Here is a tiny trained network, its code and every weight. The questions are about switching its units off for an input and a class, where a switched-off unit gives its printed mean instead of its output.

import numpy as np


def w(rows, s, z=0):
    codes = np.array(rows[::2]) - 128.0
    scale = np.full(codes.shape[1], s)
    scale[-1] = z or s
    return codes * scale


def f(y):
    return np.maximum(y, 0)


def log_softmax(a):
    a = a - a.max(-1, keepdims=True)
    return a - np.log(np.exp(a).sum(-1, keepdims=True))


def net(x, mask):
    res = np.array(x, float).reshape(1, 8) / 4 @ E
    y = f(res @ A[0][:, :-1].T + A[0][:, -1])
    res = res + np.where(mask, y, B[0][:, -1]) @ B[0][:, :-1]
    return log_softmax(res[-1] @ U[:, :-1].T + U[:, -1])


A, B = {}, {}
E = w([
[85,182,228,60,118],'x0',
[119,35,78,54,64],'x1',
[152,77,79,133,235],'x2',
[79,101,106,148,47],'x3',
[81,87,155,96,149],'x4',
[178,195,46,104,180],'x5',
[244,134,211,128,116],'x6',
[100,139,84,2,101],'x7',
],0.0056)
A[0] = w([
[105,155,155,235,90,206],'n0',
[181,115,218,78,40,149],'n1',
[226,121,124,164,220,169],'n2',
[185,83,26,131,141,195],'n3',
[123,192,228,180,192,200],'n4',
[220,123,68,97,201,136],'n5',
[209,90,61,211,159,173],'n6',
[179,205,54,49,146,153],'n7',
[188,115,205,101,55,141],'n8',
[112,194,227,191,178,216],'n9',
[26,46,100,89,114,125],'n10',
[151,222,67,35,113,135],'n11',
[95,207,226,154,184,200],'n12',
[35,96,52,42,115,177],'n13',
[191,165,164,118,253,201],'n14',
[113,132,166,49,34,210],'n15',
[194,131,120,225,199,252],'n16',
[168,92,50,215,104,120],'n17',
[223,127,75,130,202,123],'n18',
[66,202,111,57,38,213],'n19',
[23,86,126,60,85,172],'n20',
[52,148,20,38,120,196],'n21',
[91,98,68,200,35,156],'n22',
[24,34,99,111,122,133],'n23',
[65,155,117,198,51,193],'n24',
[153,120,239,187,60,224],'n25',
[97,211,207,164,194,191],'n26',
[129,97,218,83,24,148],'n27',
[221,100,70,210,159,178],'n28',
],0.0065,0.0043)
B[0] = w([
[47,215,163,189,96,211],'n0',
[201,39,239,200,46,204],'n1',
[199,86,104,210,247,221],'n2',
[159,131,6,127,140,213],'n3',
[67,169,218,121,195,233],'n4',
[236,56,59,137,223,199],'n5',
[169,159,28,250,162,215],'n6',
[238,190,131,63,125,203],'n7',
[203,50,202,220,69,188],'n8',
[60,175,220,120,184,237],'n9',
[20,28,27,48,94,197],'n10',
[224,210,164,38,94,196],'n11',
[76,159,227,74,186,227],'n12',
[100,85,28,5,92,225],'n13',
[149,145,185,124,246,238],'n14',
[166,68,204,88,25,233],'n15',
[115,184,104,237,208,254],'n16',
[133,203,37,240,92,183],'n17',
[226,64,55,188,230,196],'n18',
[154,155,162,25,38,235],'n19',
[68,33,96,30,41,221],'n20',
[158,142,45,5,110,231],'n21',
[46,201,80,174,39,193],'n22',
[8,29,28,82,137,197],'n23',
[43,197,111,152,34,198],'n24',
[89,122,230,223,85,235],'n25',
[81,177,218,75,195,221],'n26',
[142,18,216,180,12,213],'n27',
[181,164,45,253,167,218],'n28',
],0.0063)
U = w([
[2,12,38,48,82,90],'0',
[114,152,196,132,221,115],'1',
[168,25,229,184,21,109],'2',
[249,84,33,188,211,51],'3',
[86,206,50,233,64,2],'4',
[233,180,95,17,57,117],'5',
[53,208,158,116,131,249],'6',
],0.0064,0.0019)

Each question gives the input, the list of numbers given to net, and the class t.
The units are the neurons (one row each of A and B). Each row of codes is followed by its name. A weight is (code - 128) times the scale printed after its matrix; where a second scale follows, it is the last column's (A, B and U).
mask holds one flag per neuron, in row order. A switched-off neuron (its flag False) gives its mean, the last column of its row in B, instead of its output. The means were averaged over made-up inputs and are rounded, as every weight is.
A unit's drop is (log p(t) with every unit on - log p(t) with that unit switched off) / (log p(t) with every unit on - log p(t) with every unit switched off).
The circuit of an input: a set's keep is (log p(t) with only the set's units on - log p(t) with every unit switched off) / (log p(t) with every unit on - log p(t) with every unit switched off). Starting from the 12 units with the biggest drops (on a tie, the unit counted first), units are removed one at a time, each time the one whose removal leaves the highest keep (on an exact tie, the one counted first), for as long as the keep stays at least 0.8.
units of the circuit, in order: the units of the circuit, biggest drop first
most important unit: the unit with the biggest drop
top k neurons: the k neurons with the biggest drops, biggest first
drop when u is switched off: that unit's drop, to one decimal
input [4,-3,-4,7,7,1,0,1], class 2: most important unit => n27
input [8,-2,4,0,-1,1,8,6], class 2: units of the circuit, in order => n1; n8
input [1,-5,-5,-4,-5,-6,-7,8], class 0: units of the circuit, in order => n20; n13
input [8,5,-2,-1,-3,4,7,6], class 2: top 2 neurons => n1; n27
input [7,3,7,-3,5,-5,-6,-8], class 0: units of the circuit, in order => n23; n10
input [-8,7,-3,1,-7,2,-1,1], class 4: top 2 neurons => n22; n17
input [-6,8,6,5,1,-6,4,-5], class 4: top 2 neurons => n22; n17
input [5,-1,-8,7,-1,0,-3,4], class 0: top 2 neurons => n20; n13
input [5,-7,-8,-1,4,-8,-3,-2], class 2: top 3 neurons => n27; n1; n25
input [-3,-5,-1,2,5,7,-5,8], class 5: top 2 neurons => n11; n7
input [-4,-5,-3,-3,5,3,7,2], class 1: drop when n9 is switched off => 0.2
input [-7,2,-8,8,-7,4,6,0], class 4: drop when n17 is switched off => 0.1
input [8,3,-5,-7,0,3,-7,1], class 5: drop when n11 is switched off => 0.2
input [3,-5,3,5,-4,7,-5,-6], class 1: top neuron => n26
